Here is a tiny trained network, its code and every weight. The questions are about switching its units off for an input and a class, where a switched-off unit gives its printed mean instead of its output.

import numpy as np


def w(rows, s, z=0):
    codes = np.array(rows[::2]) - 128.0
    scale = np.full(codes.shape[1], s)
    scale[-1] = z or s
    return codes * scale


def f(y):
    return np.maximum(y, 0)


def log_softmax(a):
    a = a - a.max(-1, keepdims=True)
    return a - np.log(np.exp(a).sum(-1, keepdims=True))


def net(x, mask):
    res = np.array(x, float).reshape(1, 3) / 4 @ E
    y = f(res @ A[0][:, :-1].T + A[0][:, -1])
    res = res + np.where(mask, y, B[0][:, -1]) @ B[0][:, :-1]
    return log_softmax(res[-1] @ U[:, :-1].T + U[:, -1])


A, B = {}, {}
E = w([
[26,37,49,194,64,249],'x0',
[124,235,2,61,241,243],'x1',
[232,24,28,16,24,127],'x2',
],0.0048)
A[0] = w([
[100,236,238,180,221,24,230],'neuron 1',
[233,150,148,66,122,25,252],'neuron 2',
[229,89,25,16,72,68,185],'neuron 3',
[85,108,49,66,126,231,216],'neuron 4',
[86,122,39,74,114,238,224],'neuron 5',
[241,62,20,16,81,71,206],'neuron 6',
[216,56,55,47,18,178,238],'neuron 7',
[22,41,225,226,40,94,205],'neuron 8',
[184,45,254,144,32,30,238],'neuron 9',
[67,222,16,140,223,235,228],'neuron 10',
[73,3,196,195,32,90,197],'neuron 11',
[155,48,241,133,19,17,249],'neuron 12',
[46,129,33,129,133,253,240],'neuron 13',
[51,26,160,194,27,148,189],'neuron 14',
[38,224,49,195,236,226,238],'neuron 15',
[67,240,215,218,227,27,246],'neuron 16',
],0.0048,0.004)
B[0] = w([
[47,212,233,240,215,20,236],'neuron 1',
[195,225,191,89,228,11,227],'neuron 2',
[229,237,26,33,226,25,216],'neuron 3',
[115,37,13,36,235,229,197],'neuron 4',
[60,27,20,43,236,242,202],'neuron 5',
[238,245,20,21,235,19,227],'neuron 6',
[254,114,46,20,149,217,230],'neuron 7',
[123,50,228,228,5,206,220],'neuron 8',
[221,67,236,128,17,8,252],'neuron 9',
[17,21,29,226,250,234,230],'neuron 10',
[208,54,230,126,12,187,217],'neuron 11',
[224,63,241,126,11,19,254],'neuron 12',
[19,11,19,168,222,246,211],'neuron 13',
[204,26,183,92,11,205,199],'neuron 14',
[28,29,109,233,244,223,230],'neuron 15',
[20,190,243,230,236,28,242],'neuron 16',
],0.0044,0.0077)
U = w([
[4,27,4,217,243,251,174],'0',
[233,207,10,15,232,154,200],'1',
[226,217,176,17,127,6,65],'2',
[125,28,53,50,19,247,135],'3',
[14,248,16,137,10,116,4],'4',
[139,39,240,224,4,83,182],'5',
[18,241,241,240,242,24,202],'6',
],0.0043,0.004)

Each question gives the input, the list of numbers given to net, and the class t.
The units are the neurons (one row each of A and B). Each row of codes is followed by its name. A weight is (code - 128) times the scale printed after its matrix; where a second scale follows, it is the last column's (A, B and U).
mask holds one flag per neuron, in row order. A switched-off neuron (its flag False) gives its mean, the last column of its row in B, instead of its output. The means were averaged over made-up inputs and are rounded, as every weight is.
A unit's drop is (log p(t) with every unit on - log p(t) with that unit switched off) / (log p(t) with every unit on - log p(t) with every unit switched off).
The circuit of an input: a set's keep is (log p(t) with only the set's units on - log p(t) with every unit switched off) / (log p(t) with every unit on - log p(t) with every unit switched off). Starting from the 12 units with the biggest drops (on a tie, the unit counted first), units are removed one at a time, each time the one whose removal leaves the highest keep (on an exact tie, the one counted first), for as long as the keep stays at least 0.8.
circuit, biggest first: the units of the circuit, biggest drop first
top k neurons: the k neurons with the biggest drops, biggest first
drop when u is switched off: that unit's drop, to one decimal
input [-2,-7,-6], class 5: circuit, biggest first	[neuron 8; neuron 12]
input [6,-3,-5], class 5: circuit, biggest first	[neuron 8; neuron 14]
input [2,2,-8], class 0: circuit, biggest first	[neuron 15]
input [-7,7,0], class 6: top 2 neurons	[neuron 7; neuron 1]
input [-4,-8,6], class 2: circuit, biggest first	[neuron 6; neuron 2]
input [4,3,8], class 1: top 2 neurons	[neuron 6; neuron 3]
input [-3,-1,5], class 2: top 2 neurons	[neuron 10; neuron 13]
input [-1,7,-8], class 0: top 2 neurons	[neuron 10; neuron 15]
input [-5,-7,3], class 2: top 2 neurons	[neuron 2; neuron 6]
input [-2,-8,8], class 2: drop when neuron 6 is switched off	0.2
input [-2,8,1], class 0: drop when neuron 10 is switched off	0.1
input [2,0,7], class 1: drop when neuron 10 is switched off	0.0
